Filos: [112 118 117 144 118 168]
toreb: [147  89 145  82 105  86]
paz: [157 109 173 171 152 110]
vubo: [150 172  97 108  96 150]
[112 118 117 143 119 168]
Filos
miss vubo: [172 150 150  96 108]
[97]
at: [112 118 117 144]
Filos, 1
miss Filos: [112 118 118 144 168]
[117]

tiv: [144 119 133 142]
Duv: [162 157 153 147]
gurod: [129  84 172 130]
robub: [115 121 114 143]
vadi: [118 161 142 127]
tiru: [162 157 128 147]
Sime: [160 118 133  81]
[144 119 132 142]
tiv
[119 162 143 127]
vadi

Tisi: [135 125 124 122 117 119 133 125 132]
Logi: [123  97 137 107 125 126 136 109 137]
Tova: [128 129 119 123 114 118 139 128 135]
tifi: [122  91 142  99 112 113 139 101 141]
dolab: [143 130 118 125 115 107 123 124 141]
novap: [130 105 140 109 135 131 129 111 143]
zav: [123 120 135 114 142 140 122 120 139]
rasin: [117 147 105 100 108 152 168 166 159]
dud: [139 128 131 126 123 126 136 127 130]
Zava: [129  90 136  99 117 116 140  99 146]
tam: [149 129 127 127 125 111 120 120 146]
gif: [142 129 140 134 136 134 129 128 123]
miss tifi: [ 91 142 112 122 113 139 101  99]
[141]
at: [126 136 127]
dud, 6

meto: [121 137 151 117 119]
nabu: [132 128 129 155 120]
vave: [132 151 139 123 138]
sefo: [133 134 137 118 154]
noris: [121 139 106 127 112]
nez: [118 121 138 117 123]
Zezas: [143 131 127 147 128]
bol: [ 87 133 124 137 132]
nore: [143 121 138 147 128]
buv: [123 115 136 120 128]
ladum: [139 127 133 142 122]
[118 121 138 117 123]
nez
miss vave: [123 151 139 132]
[138]
[133 127 131 156 121]
nabu
miss ladum: [142 127 122 139]
[133]
[133 134 137 118 154]
sefo
miss buv: [123 136 128 120]
[115]

ruv: [125  98 122  91 104 129 133 143 107 114 102  96 140 158 151  86 112 157
 148 146]
lav: [170 165 108 150 120 159 148 111 163 157 133 151 128 125 126 176 128 137
 143 135]
dukib: [170 165 108 105 120 159 148 111 163 157 133 175 128 125 126 176 128 137
 143 135]
miss lav: [108 148 120 128 137 159 143 128 133 163 126 150 157 176 165 170 111 125
 135]
[151]
[170 166 107 106 121 159 150 111 162 158 134 173 129 124 126 176 127 138
 143 136]
dukib
[170 165 108 105 120 159 148 111 163 157 133 175 128 125 126 176 128 137
 143 135]
dukib

sug: [131 119 153  89 106  94 122]
puses: [ 89 153 131 119 126 106 105]
Bog: [ 89 131 153 119  94 106 105]
[131 119 153  89 106]
sug
miss Bog: [ 94 119 131 106 153 105]
[89]
at: [131 153]
Bog, 2
at: [ 89 131 153 119  94 106]
Bog, 1

siv: [141 136 127 114 161 112 137 134]
kelam: [125 119 146 115 151 145 118 149]
teze: [122 125 155 118 131 145 129 140]
kirim: [135 154 167 144  99 131 149 119]
kivu: [121 151 128 128 139 126 116 128]
vuni: [149 113 131 126 149 150 121 149]
pefum: [146 141 115 107 144 114 152 137]
[135 154 168 143 100 131 148 120]
kirim

pesug: [115 144  95 144 129 114 164 155 139 127 135 116 128 137 113 152 115]
dusu: [119 137 105 139 139 111 172 152 141 121 132 113 119 121 107 150 111]
Tafeb: [121 162 121 141 135 135 153 157 132 143 154 136 116 128 111 136 103]
veru: [119 157 122 139 126 128 150 158 126 130 153 143 119 135 117 145 102]
mefaz: [119 160 111 131 104 135 141 132 148 132 175 152 119 166 144 160 108]
Big: [113 158 102 137 116 135 150 148 159 137 164 141 107 155 128 151 110]
tomi: [122 163  95 144 121 140 148 153 142 153 159 127 124 159 129 148 123]
Rilil: [125 152 100 149 127 118 165 156 118 130 130 117 141 134 117 143 120]
[115 157 103 136 116 133 150 149 160 138 165 142 107 151 129 151 107]
Big
miss mefaz: [111 152 160 160 144 119 132 148 166 141 135 175 119 104 132 108]
[131]
[118 160 111 131 105 135 141 131 147 132 176 152 118 167 144 160 108]
mefaz

geb: [122 132 156 127]
fep: [124 122 131 121]
dudin: [ 76  77 142 116]
kile: [126 125 128 146]
nuvu: [117  86 147 126]
kobu: [112 129 163 103]
Pav: [123  82 126 122]
Kopi: [120  90 142 135]
Ledi: [126 125 128 125]
legul: [121 106 126 147]
Moduz: [126  93 134 142]
mav: [128 100 113 131]
at: [147 126]
nuvu, 3
miss dudin: [142  76 116]
[77]
[128 101 112 130]
mav

suvo: [148 151 159 166 139 105]
Fes: [158  87 160 168 170 121]
luto: [152 177 152 128 151 126]
Retu: [114 172 106  92 146 142]
labid: [114 171 146 142  93 105]
fuli: [114 172 146 146  92 142]
mag: [115 171 145 142  92 105]
at: [172 146 146  92 142]
fuli, 2
miss luto: [152 152 177 128 126]
[151]
[114 171 106  91 146 143]
Retu
at: [ 92 146 142]
Retu, 4
at: [172 146]
fuli, 2

